Below is a small trained network, with its code and all its weights. Each question gives an input and a class and asks what happens when units are switched off, that is, made to give their printed mean instead of their output.

import numpy as np


def w(rows, s, z=0):
    codes = np.array(rows[::2]) - 128.0
    scale = np.full(codes.shape[1], s)
    scale[-1] = z or s
    return codes * scale


def f(y):
    return y / 2 * (1 + np.tanh(0.7978845608 * (y + 0.044715 * y**3)))


def log_softmax(a):
    a = a - a.max(-1, keepdims=True)
    return a - np.log(np.exp(a).sum(-1, keepdims=True))


def net(x, mask):
    res = np.array(x, float).reshape(1, 7) / 4 @ E
    y = f(res @ A[0][:, :-1].T + A[0][:, -1])
    res = res + np.where(mask, y, B[0][:, -1]) @ B[0][:, :-1]
    return log_softmax(res[-1] @ U[:, :-1].T + U[:, -1])


A, B = {}, {}
E = w([
[118,82,107,69,74,185,77,135,156,128,1],'x0',
[135,79,46,174,50,133,231,101,68,161,113],'x1',
[126,174,125,28,62,87,142,248,62,83,140],'x2',
[128,132,121,126,128,128,118,124,121,136,132],'x3',
[128,127,131,133,129,130,129,132,126,125,126],'x4',
[129,124,118,138,136,131,122,140,124,123,129],'x5',
[129,126,120,134,125,122,123,134,137,123,130],'x6',
],0.01)
A[0] = w([
[129,84,70,149,41,150,210,120,90,138,138,32],'N1',
[125,177,132,72,73,110,151,175,121,75,138,152],'N2',
[153,174,137,25,63,79,139,196,62,86,151,94],'N3',
[119,117,107,118,109,127,104,164,107,120,152,74],'N4',
[139,150,182,116,154,142,106,152,171,86,131,54],'N5',
[122,140,130,163,189,118,174,140,71,131,236,22],'N6',
[140,109,106,142,94,144,151,116,101,129,135,2],'N7',
[115,70,123,196,180,166,135,48,173,159,142,119],'N8',
[117,84,125,162,194,161,113,38,200,151,124,116],'N9',
[158,100,150,193,173,185,121,54,193,153,105,130],'N10',
[156,157,93,114,126,152,120,102,146,120,144,72],'N11',
[142,122,145,148,139,123,125,138,103,124,107,111],'N12',
[151,171,138,164,178,85,177,129,97,138,231,49],'N13',
[118,76,43,172,64,145,243,133,68,156,121,59],'N14',
[110,146,118,29,88,85,158,254,58,85,137,107],'N15',
[145,92,117,85,96,186,95,136,142,135,23,57],'N16',
[142,149,143,155,160,102,198,137,109,140,219,66],'N17',
[108,152,211,59,211,142,10,176,190,91,155,79],'N18',
[126,70,113,71,103,206,92,134,140,124,53,50],'N19',
[106,74,99,83,74,221,93,157,155,147,25,71],'N20',
[88,180,203,118,175,124,25,163,178,93,144,46],'N21',
[103,67,94,178,58,132,190,124,63,132,118,47],'N22',
],0.0076,0.0027)
B[0] = w([
[198,166,74,102,205,147,176,102,182,169,74,185],'N1',
[107,91,144,219,111,169,99,166,97,175,129,195],'N2',
[80,62,162,205,56,174,88,205,83,191,85,230],'N3',
[102,108,138,118,127,142,109,113,104,147,124,138],'N4',
[158,124,79,78,133,151,167,97,163,161,126,163],'N5',
[83,163,130,111,111,59,83,102,168,64,159,186],'N6',
[138,140,119,98,138,171,151,110,147,116,94,137],'N7',
[68,104,130,190,71,133,115,238,64,174,90,212],'N8',
[109,80,165,210,88,169,67,197,69,187,72,210],'N9',
[115,36,174,217,68,198,94,204,53,146,117,212],'N10',
[103,128,134,124,147,123,135,127,106,132,112,124],'N11',
[119,125,135,108,136,138,104,122,122,126,114,126],'N12',
[42,135,171,73,96,53,66,46,158,20,221,195],'N13',
[228,207,75,42,199,175,216,84,176,180,88,208],'N14',
[114,49,152,219,70,175,75,195,33,180,86,243],'N15',
[74,133,180,97,106,19,112,91,175,56,213,201],'N16',
[87,146,164,85,106,46,89,103,168,50,200,183],'N17',
[225,168,48,72,236,156,222,67,151,178,52,247],'N18',
[47,193,172,91,106,51,98,75,174,47,185,197],'N19',
[84,156,160,112,120,30,81,62,160,43,254,220],'N20',
[196,187,55,56,175,163,222,105,156,149,58,215],'N21',
[185,145,103,45,211,162,185,104,143,153,92,182],'N22',
],0.0065,0.013)
U = w([
[105,73,149,220,76,182,98,177,88,169,115,194],'0',
[228,160,101,79,196,165,185,94,169,152,102,172],'1',
[73,137,156,120,100,15,94,88,168,2,189,11],'2',
],0.01,0.0011)

Each question gives the input, the list of numbers given to net, and the class t.
The units are the neurons (one row each of A and B). Each row of codes is followed by its name. A weight is (code - 128) times the scale printed after its matrix; where a second scale follows, it is the last column's (A, B and U).
mask holds one flag per neuron, in row order. A switched-off neuron (its flag False) gives its mean, the last column of its row in B, instead of its output. The means were averaged over made-up inputs and are rounded, as every weight is.
A unit's drop is (log p(t) with every unit on - log p(t) with that unit switched off) / (log p(t) with every unit on - log p(t) with every unit switched off).
unit that matters most: the unit with the biggest drop
k most important neurons: the k neurons with the biggest drops, biggest first
drop when u is switched off: that unit's drop, to one decimal
input [-1,-5,7,4,8,7,-6], class 0: unit that matters most => N15
input [5,-5,2,2,-4,1,6], class 1: 2 most important neurons => N18; N21
input [-5,-2,5,1,-2,7,1], class 0: 3 most important neurons => N15; N3; N20
input [6,-5,-2,-5,3,5,-8], class 2: 3 most important neurons => N20; N16; N19
input [-8,6,4,5,2,-1,-3], class 2: 3 most important neurons => N13; N17; N6
input [8,-8,7,3,-6,-6,2], class 1: 3 most important neurons => N18; N21; N13
input [4,-6,5,5,8,-1,0], class 1: 2 most important neurons => N18; N21
input [-2,-7,7,-1,4,6,-7], class 0: 4 most important neurons => N15; N3; N2; N14
input [-7,5,-5,-6,7,0,-2], class 2: 2 most important neurons => N13; N17
input [8,7,0,6,-8,-4,7], class 2: 3 most important neurons => N20; N16; N19
input [-4,6,-5,4,-1,0,-7], class 1: 2 most important neurons => N14; N15
input [-8,8,6,0,7,8,-3], class 1: 3 most important neurons => N14; N1; N22
input [-7,6,0,-6,1,-1,-5], class 2: 3 most important neurons => N13; N17; N18
input [4,-3,0,0,2,-3,2], class 2: unit that matters most => N14
input [-6,6,0,4,-2,-5,7], class 1: 2 most important neurons => N14; N1
input [6,-1,4,1,8,5,3], class 2: drop when N20 is switched off => 0.2
input [1,-7,8,3,0,0,2], class 0: drop when N15 is switched off => 2.1
input [2,6,2,3,7,5,-7], class 1: drop when N12 is switched off => 0.0
input [-3,-7,8,-3,-3,3,0], class 0: drop when N3 is switched off => 1.2
input [7,2,5,3,3,-7,0], class 2: unit that matters most => N20
